Where the symbols take the units:
from | @ ~ + $ %
bd | sn zq lz qs hz
lq | md hp tz gp tr
dr | fh sm rm ml jz
ph | hl sn sm jg lz
rl | ng bn dl zf jm
hp | qp qf cp tg zl
td | qn sl hp zl jf
tq | gs zz rl jm zc
tr | cp zl gp lq gn
fh | lz hz mc hc fb
rz | ff tz hf ng gs
sj | qb hc lt cg fm
cn | ls rp nt qp qn
nz | sj ml pb rd rc
br | dm pb gr pn gq
sn | rl zc ft jt pm
rh | ld cg mb dm zg
rm | mc fb sj fm ml
sf | gh mb sq jj sg
jn | td nt qq hh md
sq | br qr mr ll jj
dh | tq hf sn pm zq
jg | ct jt bc sm ph
zq | zc ng pm dh dl
pm | jm rt jt sn dh
rp | sf pn hn hq lg
sm | hz ft fb bc jg
ct | dh zf bd hz hl
zf | hf gs zq dl rl
dn | qc ls td jf nt
qf | hq mr cn qn qc
jz | fb jg ml dr qb
hf | zz pf zc rt ng
lg | sg br hq rp mr
dz | tz tr gs bn zz
zz | gp gn bn dz tp
pn | mb zg sg gr br
fm | sb fh cg sj rm
ll | pn gh lg mr sq
qs | jt dh ph lz bd
ff | tr hh zz tp pf
mc | jg qs qb sb hc
sb | sm lz jz qb mc
rt | dz ff tq zc hf
lt | dr sb ld sr cg
hc | ph bd sb mc fh
bn | gb lq rz gs dz
qp | cl hq dn nt cn
ft | dl jm ct hl jt
gq | rh rd pn br gh
rd | cg rm zg pb nz
hh | zl dn gn qq jn
gp | jn tg gb tz lq
cp | dn cn jn md tg
qr | pb rc gq gh dq
qn | hn lg qp cn qf
cl | mr jj qc sl ls
zc | bn tp jm tq rt
md | jf qp hh jn cp
ls | ll sf sl cl hn
dq | rd ld gh qr mb
sl | lg sq qf qc cl
jj | gq dq ll sq sf
hq | jj gr ls hn rp
rc | fm dr rd nz ld
qq | hp jf tr gn hh
dm | rc lt dq mb rh
qc | rp ll qn qf sl
ml | hc bc fm rm dr
mb | nz sr qr dq dm
fb | qs ct hc fh bc
hz | pm dl qs bd ct
bc | bd hl fh fb sm
gn | tg td lq tr qq
pf | gn jn tp ff gb
gs | pf gp ng rz bn
zl | cn qc tg hp td
pb | lt fm rh zg rd
ng | tp gb rt hf rz
gb | qq md ff pf tz
mr | gr gq rp lg ll
tz | hh cp pf gb gp
qb | bc ph dr jz sb
lz | ft pm jg ph qs
ld | rm jz nz rc sr
hl | zq rl hz ct ft
sr | ml qb rc ld lt
jm | rz dz zf rl tq
tg | nt qn md cp hp
sg | qr dm jj sf gr
gh | zg nz br gq qr
jf | qf cl zl td dn
gr | dq rh sf sg pn
tp | lq qq dz zz ff
dl | rt rz dh zq zf
jt | zf tq hl ft sn
zg | sr sj dm rh pb
nt | sl hn jf dn qp
hn | sq sg cl ls hq
cg | jz mc sr lt sj

The rows follow the links: the fewer symbols apart two units are, the more alike their rows tend to be.

Row, then unit:
[-95,106,26,29,-70,79,147,70,-53,-91,132,65,-46,111,87,-57,-67,-48,-27,172,63,11,-149,-50,14,-129,-77,-331,-29,-84,-164,86,-52,16,66,17,-133,71,-58,89,-55,100,-54,32,130,94]: hc
[-77,144,-46,30,-22,-78,-11,-9,123,-118,264,16,-116,145,44,-38,-72,-15,51,95,9,-57,-144,-24,-60,-88,-28,-46,110,-113,-22,171,28,97,-87,-78,-195,91,-1,75,-151,85,-121,-44,121,148]: zg
[-10,-36,116,114,2,107,131,154,76,-74,-175,35,-30,-125,110,34,159,32,11,1,132,22,17,40,102,-198,-43,-91,-155,24,21,108,59,106,151,143,-3,180,-69,-86,36,29,72,157,35,-65]: zc
[-92,103,19,0,-72,106,124,40,-86,-85,158,60,-47,116,47,-62,-106,-50,-32,186,25,25,-165,-63,7,-95,-80,-327,-9,-87,-174,45,-69,-38,59,-10,-115,11,-51,101,-50,100,-63,3,107,81]: mc
[-79,95,5,92,-44,61,84,129,36,-111,32,75,-36,36,173,-37,20,-15,-20,108,185,5,-106,-39,46,-170,-90,-263,-4,-45,-126,146,-12,132,-8,66,-145,162,-93,52,-30,106,-45,101,143,101]: bc
[12,49,-55,28,30,-178,-109,-40,233,-69,110,-42,-114,34,3,13,77,57,99,-77,-31,-82,5,51,-76,-16,40,282,119,-42,155,180,130,131,-137,-93,-98,74,53,-36,-110,-5,-59,-32,23,57]: lg
[-17,85,-150,-50,-29,14,-111,-45,-175,54,56,62,154,93,11,-74,-159,-35,-94,50,94,13,-50,-114,-45,168,-30,-186,131,51,-183,-148,-165,-49,-180,-35,-19,-100,-35,114,86,36,-44,-59,28,113]: rm
[44,31,-154,11,52,-183,-234,-90,145,29,32,-28,-1,26,-16,8,11,49,65,-139,21,-55,22,3,-76,117,48,303,176,34,117,39,52,109,-250,-98,-54,13,54,-7,-20,-27,-55,-32,-18,74]: sq
[19,13,-91,42,2,113,-70,89,-117,53,-208,83,195,-77,110,-28,10,13,-106,-16,252,46,34,-72,25,45,-34,-191,17,109,-132,-95,-123,49,-88,99,49,48,-87,13,188,19,48,96,27,17]: hz
[34,-126,141,-52,8,82,139,-31,-111,78,-89,-43,-18,-79,-122,53,9,-21,1,2,-203,35,74,31,44,8,29,20,-182,11,41,-123,22,-174,242,51,162,-119,38,-57,27,-78,91,-22,-122,-165]: gb
[45,-77,49,87,38,77,7,126,34,12,-291,24,60,-172,99,35,165,51,-20,-93,170,34,98,25,100,-83,-7,9,-101,107,44,27,28,108,44,159,77,135,-60,-102,123,-23,90,144,-42,-89]: ng
[70,-136,65,-53,29,93,33,-7,-136,124,-205,-17,100,-134,-68,36,51,0,-55,-62,-64,47,111,19,52,87,35,41,-139,98,45,-177,-44,-133,128,66,194,-107,8,-74,131,-82,116,9,-130,-151]: tp
[-15,-33,132,87,-6,120,164,168,42,-71,-133,28,-50,-100,97,40,142,22,5,32,89,18,-3,46,107,-213,-35,-135,-178,-4,-11,123,59,73,177,137,-8,168,-68,-62,7,44,58,129,33,-51]: tq
[3,-110,195,-44,3,67,192,-4,-21,12,-17,-74,-95,-62,-106,67,41,-31,32,21,-226,32,47,85,43,-85,26,22,-220,-30,68,-48,60,-138,290,29,122,-73,50,-61,-49,-64,75,-18,-80,-156]: gp
[-35,78,-30,106,-28,77,13,138,25,-87,-66,89,33,-7,190,-36,50,18,-26,36,266,8,-58,-37,47,-131,-72,-209,-2,5,-116,120,-33,167,-50,97,-106,183,-106,25,36,89,-17,129,102,78]: jg
[-28,-33,117,-23,-39,182,194,68,-204,11,-51,35,25,-23,-15,-3,-39,-57,-75,114,-31,50,-34,-18,87,-65,-54,-295,-188,-3,-141,-102,-89,-146,221,84,78,-49,-41,27,45,20,58,40,-10,-76]: dh
[-8,-17,51,-27,-30,174,115,62,-241,61,-114,48,111,-28,-10,-18,-56,-43,-106,74,32,74,2,-50,64,18,-34,-290,-120,39,-157,-167,-118,-127,122,74,110,-79,-53,33,111,8,63,31,-21,-53]: sn
[81,-95,-2,-76,48,-70,-109,-106,-12,111,-79,-74,45,-67,-130,17,5,25,21,-121,-153,-6,139,43,-31,164,85,277,13,44,149,-139,18,-98,-18,-60,144,-146,86,-50,48,-112,58,-70,-143,-92]: dn
[-14,-31,66,-75,-7,-80,73,-123,57,-7,183,-100,-139,69,-173,33,-55,-20,86,20,-298,-33,-13,67,-44,6,67,180,-29,-77,112,-4,86,-125,99,-107,17,-116,109,-8,-136,-58,-26,-139,-62,-54]: qc
[88,-95,-3,27,72,-66,-105,-30,139,50,-158,-59,3,-128,-27,58,140,66,42,-184,-19,-11,153,76,22,42,76,333,8,71,191,-6,95,75,-38,21,95,21,42,-126,43,-85,63,25,-102,-95]: hp
[-29,59,-44,-112,-30,-101,-46,-139,-51,17,254,-25,-39,160,-118,-37,-178,-42,15,56,-189,-18,-84,-42,-95,125,20,14,114,-61,-42,-68,-44,-124,-84,-145,-59,-177,63,92,-80,-1,-69,-159,4,86]: gh
[64,-91,7,-101,33,-81,-48,-133,-31,100,27,-85,-2,-11,-186,41,-27,2,38,-71,-233,-5,96,49,-47,161,89,237,8,24,110,-143,7,-154,34,-82,141,-188,91,-42,7,-100,33,-126,-116,-88]: qp

Each walk starts at a row. The symbols on each line, taken left to right, move it on to the next unit.
Answer with the unit's row; about right is enough.
[19,34,-79,37,49,-193,-157,-61,225,-32,77,-39,-69,37,1,15,67,52,78,-86,13,-76,4,33,-80,20,39,309,149,-14,154,132,109,139,-180,-90,-94,76,54,-25,-67,-13,-60,-26,10,64]
% % @ $ % [6,51,-120,-105,4,-100,-116,-146,-67,64,172,-31,31,118,-121,-44,-160,-19,14,-10,-131,-31,-25,-46,-96,195,43,95,162,-19,-2,-113,-53,-87,-148,-147,1,-185,57,67,-22,-20,-57,-153,-30,65]
% % ~ + [-54,127,-77,44,-26,-95,-35,-3,124,-114,198,18,-104,130,85,-33,-37,3,50,81,64,-53,-128,-16,-45,-81,-42,-26,130,-90,-29,190,21,123,-116,-77,-210,104,-8,80,-127,86,-125,-26,129,157]
[-54,-21,174,45,-40,153,243,111,-49,-64,-54,34,-64,-41,45,16,47,-28,-11,109,20,47,-34,21,87,-178,-61,-240,-196,-34,-75,64,3,-31,249,113,1,84,-36,-12,-5,52,59,89,27,-62]
@ $ % @ [68,-133,37,-16,27,83,2,24,-107,128,-254,-7,120,-142,-48,46,64,9,-53,-87,-15,49,134,27,56,83,39,32,-108,111,40,-181,-27,-89,84,82,209,-81,-15,-81,148,-85,116,46,-114,-136]
@ ~ % + ~ ~ [1,30,-12,40,31,-168,-67,-43,234,-88,133,-59,-152,51,-8,21,56,41,106,-46,-71,-77,-17,66,-57,-63,41,273,89,-63,145,179,137,104,-65,-77,-106,91,60,-36,-129,-9,-60,-47,22,50]
[79,-117,-30,-46,61,-87,-117,-99,27,110,-111,-82,67,-99,-110,54,43,42,27,-147,-109,-9,139,41,-39,158,89,307,25,70,146,-117,43,-43,-48,-34,139,-111,72,-79,67,-101,61,-53,-128,-86]
$ $ $ $ + [42,-81,84,56,52,-50,6,32,192,-37,-117,-57,-101,-127,6,70,184,59,72,-126,-25,-28,90,101,34,-110,46,270,-57,8,196,126,155,96,78,44,28,113,23,-131,-13,-47,45,48,-49,-95]
% + ~ $ + [95,-103,-28,-25,63,-92,-142,-81,64,99,-142,-63,52,-112,-80,49,92,51,20,-150,-72,-21,141,64,-27,121,81,326,19,95,156,-81,57,-7,-58,-2,130,-83,67,-92,78,-101,61,-16,-115,-92]
[8,-103,171,-67,13,78,166,-18,-76,26,-53,-58,-43,-59,-123,42,10,-30,15,17,-205,43,66,66,60,-36,32,22,-195,-10,57,-84,47,-174,280,44,143,-104,65,-71,-16,-76,70,-21,-86,-166]
+ @ @ % ~ [-2,-60,70,-99,9,-70,31,-112,25,27,158,-120,-110,53,-177,33,-55,-24,67,2,-305,-33,12,61,-56,60,70,191,-28,-46,114,-41,59,-150,102,-104,46,-161,116,-6,-110,-67,-9,-132,-78,-66]
% ~ % + @ @ @ [-50,141,-94,48,-19,-82,-60,8,130,-116,165,24,-60,117,98,-44,-21,4,42,40,109,-53,-115,-21,-51,-63,-24,-23,151,-75,-22,186,20,160,-166,-72,-214,132,-22,65,-106,86,-112,3,127,162]
[53,-93,59,53,66,-74,-36,19,186,-8,-148,-63,-52,-137,9,71,176,70,82,-127,-23,-14,111,92,33,-45,60,304,-40,40,203,102,145,95,37,43,48,105,28,-135,-5,-59,50,54,-77,-82]
@ ~ % + [-32,-7,88,-34,5,-97,55,-92,128,-57,216,-100,-185,77,-126,33,-11,-9,109,29,-268,-53,-29,65,-58,-62,45,197,-7,-115,132,76,125,-51,98,-105,-51,-53,93,-31,-164,-19,-48,-121,-12,-28]
% % % ~ [33,24,-159,-85,22,-123,-205,-149,-13,89,100,-25,76,79,-79,-17,-113,6,-9,-61,-69,-36,22,-38,-105,220,59,175,179,19,26,-123,-32,-54,-210,-129,15,-152,48,40,10,-38,-60,-112,-33,57]
[83,-101,-29,-12,60,-83,-123,-47,94,78,-165,-68,30,-122,-48,65,105,70,31,-166,-42,-11,152,60,0,91,83,335,15,80,190,-36,73,32,-52,8,119,-23,52,-94,71,-93,67,0,-118,-87]
% ~ ~ % + @ [28,30,-134,-97,17,-124,-161,-159,-58,77,124,-29,61,93,-100,-31,-137,-20,8,-38,-96,-29,-13,-46,-98,213,47,130,171,8,9,-113,-50,-89,-199,-132,1,-169,52,68,-6,-48,-45,-142,-41,58]
% % @ + $ [-59,86,-41,-66,-48,-65,18,-108,-15,-35,321,-21,-91,182,-92,-31,-157,-49,39,104,-161,-40,-133,-31,-104,53,-9,-28,94,-119,-51,27,-9,-81,-37,-142,-99,-96,50,112,-157,36,-99,-131,48,92]
[17,-31,-16,-9,-31,150,27,63,-234,87,-166,67,180,-49,34,-18,-41,-30,-129,30,117,67,34,-73,49,80,-36,-241,-61,88,-154,-187,-143,-83,24,84,117,-67,-84,27,160,6,71,50,-8,-34]
% % + ~ $ % @ [56,-92,28,86,38,77,-13,108,22,51,-315,25,91,-198,73,44,160,56,-33,-102,167,49,128,26,89,-38,-1,30,-100,121,52,-26,19,85,40,144,120,91,-57,-107,147,-34,104,143,-55,-91]
$ $ @ + [70,-121,19,16,38,78,-21,55,-65,91,-308,3,121,-175,19,28,115,25,-52,-121,95,47,143,25,76,48,26,54,-88,118,38,-110,-17,9,34,125,171,9,-16,-92,161,-68,111,82,-100,-125]
[63,-95,23,41,68,-77,-86,16,169,23,-159,-61,-29,-144,-11,68,162,68,72,-162,-7,-15,125,73,17,0,70,303,-22,62,210,44,124,93,-19,31,65,61,24,-135,37,-67,66,45,-85,-91]
+ % @ % [73,-99,4,-94,31,-68,-68,-133,-23,116,-27,-68,39,-37,-155,34,-20,12,19,-108,-189,3,113,37,-49,154,86,247,17,28,126,-153,15,-118,-7,-76,134,-169,83,-40,27,-106,49,-87,-127,-89]
% % @ % + % @ [30,32,-117,17,43,-182,-194,-55,180,-2,54,-36,-32,16,2,15,40,54,66,-111,21,-70,26,16,-68,67,45,292,169,-2,126,92,72,115,-213,-87,-76,35,39,-31,-48,-18,-60,-45,-4,63]
